Each row, then roughly how far along a hidden order it lies, from 0 to 12:
[  4   3   7  -3   6 -22   8  -1  -6   5  -2  -1 -17  -1  -3   4   4  37
  -4  -5  30  13  -6  29  -1  -1 -14   2   6   2  -6   7  -9   3  -2  -2
  -4  -6  -1 -14  12   3   1  -4   0  -3  -6 -14   4   2  -2 -17   3   0
 -13   0  14   0  -7   2   6  -2  -1  -8  -3   7   6 -12  -2   6   0   0
  -4  -2  40  -1   2  -2  -3  17  -2  -7   3   2   9   1 -63 -10  -2  -2
   1 -13   1 -21   3  -3   4   8   0   4  -1   6   3   4   0  -5  -2   2
 -18  -5  -8   1   0 -10   3  18  -8  -2 -11   4  -4  22 -30 -25   8   6
   0  -6   6  -4  17 -15  -4  12   7 -15 -22 -13 -18   1 -11   1  -7   1
  -5   0  -9   3  14  -1   0   1  -2   3   0   9  -7  -5   8]
10
[  6   3  11  -5   5 -33  12  -1 -10   6  -4  -1 -19  -1   0   5   5  38
  -9 -10  35  20  -4  33  -3  -2 -18   4   5   5 -10  11  -7   3  -2   3
  -7  -9  -2 -15  11   3   2  -5  -2  -3  -6 -14   3   4  -2 -26   7   1
 -12   2   0  -1  -8   2   0  -4  -2 -11  -6   7   4 -15  -3   8   2  -1
  -3   0  54  -1   7  -2  -3  28  -2 -10   2   0  12   1 -63 -13  -1  -3
  -1 -12   4 -30   3  -3  11  16   0   4   0   9   8   6   0  -6  -1   7
 -22  -3  -9   2   0 -17   5  20  -4  -3 -18   7  -4  20 -39 -39  10   5
   0  -9   8  -5  38 -18  -2  25   8 -18 -24 -16 -18   2 -14   1 -13   1
  -5  -1  -9   5  16  -1   0   0  -3   7   7   8 -10  -7  13]
12
[  2   2   0   3   0  18  -5   0   4  -4   2   0   5   1  -1  -4  -1 -18
   3   1 -17  -8  -2 -12   1   1  15  -3  -9   4  10  -5   0   0   0  -6
  -1   1   0   8  -3  -2   0   5  -9   5   5  16  -3  -2   0  13  -2   2
   3   0  -2  -1   7   1   4  -1  -3   2   2  -2  -4   1   3  -5   0  -1
  -2  -1 -10   0  -5   0   1 -15   0  -2   0  -2  -4   0  34   5   2   2
  -2   7   4  15   4   3   0  -8   0  -5  -1  -8  -3   8   0   2   0  -8
   7  -1  -1  -1   1   4  -5  -5  -5   1   5  -1  -3 -20  19   5  -4  -1
  -3   2  -5   1   7   3   2  -2  -4   6  12  14   7  -2  23  -1   7   0
   0   3   5  -2  -8   0   0  -2   1   7   1  -5   5   0  -6]
5
[ -5   3  -5   5  -3  38 -11   0   9  -9   6   0  19   2  -2  -7  -4 -40
  14  10 -39 -20  -1 -30   6   2  26  -4 -13  -2  15 -10  -1   2   2  -8
   6   4   1  14  -6  -3  -2   7 -11   4   6  20  -3  -4   1  21  -5   0
   8  -2  15  -2   7  -4  12   0   0  10   7  -5 -10  13   1  -7  -2   0
   0  -4 -28  -1 -10  -1   3 -24   1   5   3  -1 -11  -1  63  11   0   4
  -3  16  -1  32  -2   0  -9 -18   0  -4  -1 -13 -13   0   2   6   0 -14
  18  -4   5  -3   2  13  -7 -12 -14   1  14  -7  -1 -20  36  37  -8   0
  -4   8  -9   4 -18   9   1 -21  -8  11  20  17  18  -3  22  -1  17   0
   1   4  12  -6 -11   1  -1   0   3   4  -3  -7  11   4 -11]
0
[ -1   3  -2   4  -3  24  -4   0   5  -6   4   0  13   2   1  -5  -2 -30
   7   2 -30 -11  -2 -23   2   1  21  -3 -13   3  11  -5   0   0   1  -4
   1   3   1   8  -6  -3   0   6  -9   6   6  22  -4  -2   1  17  -2   1
   6   0  -5  -2   8  -1   4  -2  -3   7   3  -4 -10   8   3  -5   0  -1
  -1  -2 -18  -1  -5   0   2 -18   1   0   1  -3  -9  -1  62   9   2   3
  -3  14   4  27   2   3  -2 -13   0  -6  -1 -11  -8   6   1   4   1 -11
  10  -1   3  -2   1   7  -5  -8  -4   1   8  -2  -2 -30  27  30  -6   0
  -4   4  -7   2   1   7   3  -7  -6   9  22  18  15  -3  23  -1  12   0
   0   4  10  -2  -8   1   0  -2   1   6   2  -8   6   2  -9]
4
[  3   3   2  -3   4 -26   5   0  -8   7  -2   0 -12  -2  -3   3   4  37
  -5  -1  21   9  -1  23   1  -1 -18   4   5   2  -6   7  -6   3  -2  -1
  -3  -5  -1 -11   6   3  -1  -1   4   0  -5 -14   4   1  -1 -17   4  -1
 -13   3  -1   3  -3   5   7   0  -2  -4  -2   8   8 -17   1   7   0   2
  -3   0  48   0   4  -1  -3   8  -3  -5   1   4  11   0 -63 -12  -3  -2
   0 -14   1 -24   2   1   3   9   0   4   1   8   7   4   0  -7  -1   5
 -15 -12  -5   1  -2  -9   4   7   4  -3  -7   5  -1  21 -26 -21   6   1
   1  -8   6  -5   9 -13  -4   8   6  -7 -21 -13 -14   3  -8   1  -4   0
  -7  -1 -11   4  17  -2   1  -1  -1   4 -10   3  -5  -5   7]
10
[  4   3   6  -3   7 -16   8  -1  -6   4   1  -1 -15   0  -3   4   3  31
  -1  -5  33  12  -6  29  -1  -1 -11   4   9   3  -7   7  -9   4  -2  -3
  -4  -6  -1 -10  12   3   1  -4  -1  -3  -6 -13   4   2  -1 -19   4   0
 -10   0  18  -1  -7   2   7  -2  -1  -8  -3   7   4 -12  -2   5   1   0
  -4  -2  40  -1   2  -2  -4  14  -2  -8   4   2  10   1 -63 -10  -2  -3
   0 -13   1 -20   3  -3   4   8   0   4   0   7   2   2   0  -6  -2   1
 -17  -5  -9   1   0 -10   3  18 -10  -3 -10   3  -4  25 -36 -23   7   7
   0  -5   6  -4  20 -15  -4  10   7 -16 -24 -12 -19   1 -10   1  -7   1
  -4   0  -9   4  13  -1   0   1  -2   3   0  11  -5  -5   8]
10
[ -2   4   0   4   0  39  -6   0  11  -9   5  -1  11   3  -1  -6  -3 -49
  15   3 -32 -17  -6 -26   2   1  27  -6  -7   2  12 -11  -5   2   2  -8
   2   3   1  12  -1  -3   1   3 -13   3   6  17  -5  -2   0  18  -5   2
  10  -4  24  -6   5  -6   9  -2   0   3   4  -6 -14  16  -1  -7  -1  -2
  -2  -5 -32  -1 -11  -1   1 -15   2   1   6  -4 -13   0  47  11   2   3
  -3  18   1  36   1  -2  -8 -15   0  -4  -2 -12 -13   4   2   6   0 -15
  13   2   1  -3   3   8 -11   1 -24   2   7  -6  -3 -21  30  29  -6   5
  -5   9 -10   4  -1   5   1 -11  -7   2  22  20  12  -5  14  -1  11   1
   3   4  13  -6 -11   2  -2   2   2   4  10   0   9   3  -9]
1
[  1   3   1   3   0  25  -4   0   7  -6   3   0   7   2   0  -4  -2 -45
   6   0 -22  -9  -4 -18   0   1  22  -4 -11   4   9  -7  -2   0   1  -7
   0   1   1  13  -2  -2   1   5 -11   5   6  19  -4  -1   1  14  -2   2
   7  -1   4  -3   6  -3   2  -3  -2   2   2  -3 -11   8   2  -6   0  -1
  -1  -2 -23  -1  -6  -1   1 -16   0  -2   2  -4  -7   0  41   7   3   2
  -2  12   4  26   3   1   0 -13   0  -5  -2 -10  -6   8   1   4   1 -10
  10   2   0  -2   2   7  -6  -4 -11   2   4  -2  -3 -22  24  25  -4   1
  -4   4  -7   2   7   3   3  -2  -5   4  20  21  10  -3  18  -1   8   0
   1   4   9  -2  -1   1  -1  -1   1   6   6  -3   5   1  -7]
4
[  1   3   4   3   2  22  -3   0   7  -6   3  -1   4   3   0  -4  -1 -33
   9  -3 -16 -10  -7   1   0   1  22  -4  -6   5  10  -6  -5   1   1  -7
  -1   0   1  10   1  -2   2   5 -11   4   5  17  -5   0   0  16  -3   3
   7  -3  12  -4   5  -4   5  -4  -2  -1   1  -4 -12  10   1  -5   0  -2
  -2  -3 -21  -1  -6  -1   1  -9   0  -4   3  -4 -10   0  25   8   4   3
  -2  12   4  28   4   0   0 -12   0  -5  -2  -9  -9   7   1   4   0 -13
  13   4  -3  -2   2   3  -8   2 -19   2   2  -3  -5 -19  18  14  -3   4
  -5   4  -5   2  14   2   2   0  -4  -1  16  18   7  -4  17  -1   9   1
   2   4  10  -3  -8   1  -2   1   0   5  12   1   5   1  -4]
4
[ -4   3  -6   5  -4  23 -10   1   7  -6   5   1  20   1   0  -6  -3 -32
   8   9 -38 -14   2 -32   6   2  17  -3 -16  -1  13  -8   2   0   1  -6
   5   4   1  13  -9  -4  -2   8 -10   6   6  23  -3  -4   1  21  -3   0
   2   1  -5   0  10   0   9   1  -3  14   6  -5  -8  10   4  -6  -1   1
   0  -1 -31  -1  -7   0   3 -24   1   5   1   0 -10  -1  63  12   0   4
  -1  16   1  29  -2   4  -6 -16   0  -6   0 -11  -8   4   1   5   1 -10
  18  -7   5  -2   0  14  -6 -19  -2   1  14  -3   0 -28  38  31  -9  -3
  -2   4  -9   3 -18  11   3 -18  -9  18  29  19  23  -2  23  -1  17  -1
   0   3  10  -5  -9   0   0  -2   3   6  -8 -13  12   4 -11]
1
[  3   2  -1   3   1  12  -5  -1   4  -2   3   0   3   1  -2  -3   0 -13
   4  -1 -16  -8  -3  -2   0   0  16  -3  -6   5  10  -2  -1   0  -1  -7
  -1   0   0   7  -2  -1   0   3  -8   3   4  13  -2  -1   0   7  -1   2
   2  -1   2  -1   7   2   5  -2  -3   0   1  -1  -5   0   3  -3   0  -1
  -2  -1  -4   0  -5   0   0 -15  -1  -4   0  -2  -2   0  17   6   2   1
  -1   4   4  11   5   2   0  -9   0  -4  -1  -6  -4   9   0   1   0  -8
   6   0  -4  -1   1   3  -3  -2  -5   1   4   0  -4 -17  13   8  -2  -1
  -3   2  -5   0  10   3   1  -1  -3   1   8   7   1  -2  20  -1   5   0
   0   3   2  -2  -2  -1   0  -2   1   6  -1  -2   3   0  -3]
5
[ -1   2  -1   4  -2  18  -7   0   3  -6   3   0  12   1   1  -5  -1 -28
   5   3 -27 -11  -1 -21   3   1  20  -3 -15   2  11  -5   0   0   1  -5
   2   3   1  12  -6  -2   0   7  -9   6   6  19  -4  -2   1  19  -2   2
   7   1  -5  -2   8   0   3  -2  -3   5   4  -4  -9   8   5  -8   0   0
  -1  -1 -21  -1  -5   0   2 -14   0   1   1  -3  -8   0  63   9   2   3
  -2  16   4  25   1   4  -1  -9   0  -5  -1 -11  -7   7   1   4   1  -9
  14  -2   2  -2   0   8  -6 -11  -3   1   8  -1  -1 -29  33  20  -6  -1
  -3   3  -8   2  -1   6   3  -7  -5  14  23  18  14  -3  24  -1   9   0
   0   4   9  -2 -11   0   0  -2   1   7   0  -8   7   2  -9]
4
